Questions about the table below.
1) What is the entry just right of the smallest entry?
2) What is the entry just right of 705?
((494, 176, 397, 122), (498, 672, 390, 178), (183, 722, 498, 427), (244, 456, 521, 68), (402, 582, 724, 235), (361, 409, 764, 217), (268, 553, 534, 644), (705, 528, 384, 195), (5, 385, 271, 511), (477, 773, 611, 340), (169, 530, 922, 403), (713, 643, 249, 369), (729, 233, 372, 371), (685, 179, 671, 772))
1) 385
2) 528

a =
[[62 90 71 41]
 [24 47  8 36]
 [64 19 49 38]
 [44 41 40 43]
 [48 44 47 37]
 [27 42  2 25]
 [50 12 59 22]]
Find the first entry in the row that holds the largest entry.
62
Find the entry directly below the largest entry.
47
The second entry in reading order -> 90
Find the last entry, reading row by row.
22
Find the 3rd largest entry.
64
The largest entry in the last row -> 59
The 1st entry on the diagonal from the top-right corner is 41
The entry directly above 38: 36
Find the bottom-left entry.
50
Find the entry just right of the smallest entry.
25
The entry directly above 49 -> 8
Find the entry directly below 42.
12

Questions about the array below. Rows and columns are numbered from 1.
1) Give the entry in the bottom-left corner.
2) Give the entry in row 3 and column 2.
3) Give the top entry of the column that holds the largest entry.
4) Give the entry directly above 95.6.
5) Give the entry in row 1 and column 1.
6) Give the entry at row 3, column 1.
7) Give the bottom-right entry.
8) Give the entry directly below 155.8.
  78.9     6.2   -86.7   117.9    29.8    49.9    46.7  -166.7    13.0    43.2   -32.3   141.7     9.1    82.0    67.7    30.2
  31.3   -78.8   -71.0   121.1    63.2   -48.1    42.7    83.0    77.3    69.8   -55.6   208.5    84.5   110.4    95.6   175.6
   4.3   152.2   137.6   155.8  -112.8   -13.1    59.4   -48.9   102.6   119.1   -42.3    53.7    13.5   115.6   -10.2   -46.9
 -10.4   134.0     3.5   -60.0  -177.6    57.4     1.3   126.5   103.4     9.5    28.8  -103.9   105.2    19.5   -57.0   109.4
1) -10.4
2) 152.2
3) 141.7
4) 67.7
5) 78.9
6) 4.3
7) 109.4
8) -60.0

X =
[[-14  -9   9  12   7  -3 -21 -15  11  -2  12   7  27]
 [ 20  11 -16 -19  -5   6  29  22 -18   7 -19 -12 -37]
 [ -6   5 -17  -4   6   9   0  -7  11  -5   7   5  -2]
 [  5 -17  74  -8 -39   4   9  28 -38   4 -42 -13   5]
 [  7  -4 -37  -3   8  21   1 -14  38 -17  29   1   3]]
Indices start at 1.
The entry just left of the largest entry -> -17
What is the entry in row 2 and column 1?
Answer: 20
The minimum -> -42
The entry in the top-right corner: 27
What is the entry just left of the centre entry?
Answer: 9
What is the bottom entry of the column that holds the largest entry?
Answer: -37
What is the entry directly below the centre entry?
Answer: 9
The bottom entry of the column that holds the smallest entry -> 29
The entry in the bottom-left corner is 7
The entry at row 3, column 1: -6
What is the entry directly above -7?
Answer: 22
The entry just right of 20 -> 11
The entry in row 1 and column 1: -14
The entry in the bottom-right corner -> 3
What is the top entry of the column that holds the largest entry?
Answer: 9
What is the entry at row 2, column 3?
Answer: -16
What is the entry just left of the smallest entry?
Answer: 4
What is the entry directly above the centre entry?
Answer: 29
The entry just right of -6 -> 5
What is the entry directly above the largest entry?
Answer: -17
What is the entry at row 1, column 2?
Answer: -9

[[-27.15  -0.97   2.78  -7.26  -1.45 -17.35   9.29   6.85  -5.70   1.49
    3.58 -14.31  -6.37]
 [-18.01  -5.72   1.75  -1.15  -0.02 -16.52  13.95   3.98  -6.03 -12.17
   -0.09 -11.38 -12.92]
 [-13.41   0.68  -7.58   9.51  -4.19 -17.87  14.57  -1.79  -7.72   0.73
    5.27  -5.23 -14.34]
 [-19.76  -1.77  -5.05   4.79   5.69 -21.88   5.01   7.73 -11.04 -10.38
   -7.36  -0.80  -8.93]]
What is the entry just right of the smallest entry? -0.97
The entry just right of 3.58: -14.31
The entry just right of the largest entry -> -1.79
The entry just right of -21.88 is 5.01
The entry just left of 5.01 -> -21.88
The entry just left of -7.26 is 2.78
What is the 3rd smallest entry? -19.76
The entry just left of -17.87: -4.19
What is the entry just right of -0.02? -16.52
The maximum: 14.57
What is the entry just left of the largest entry? -17.87
What is the first entry in reading order? -27.15
What is the entry just right of -7.72? 0.73
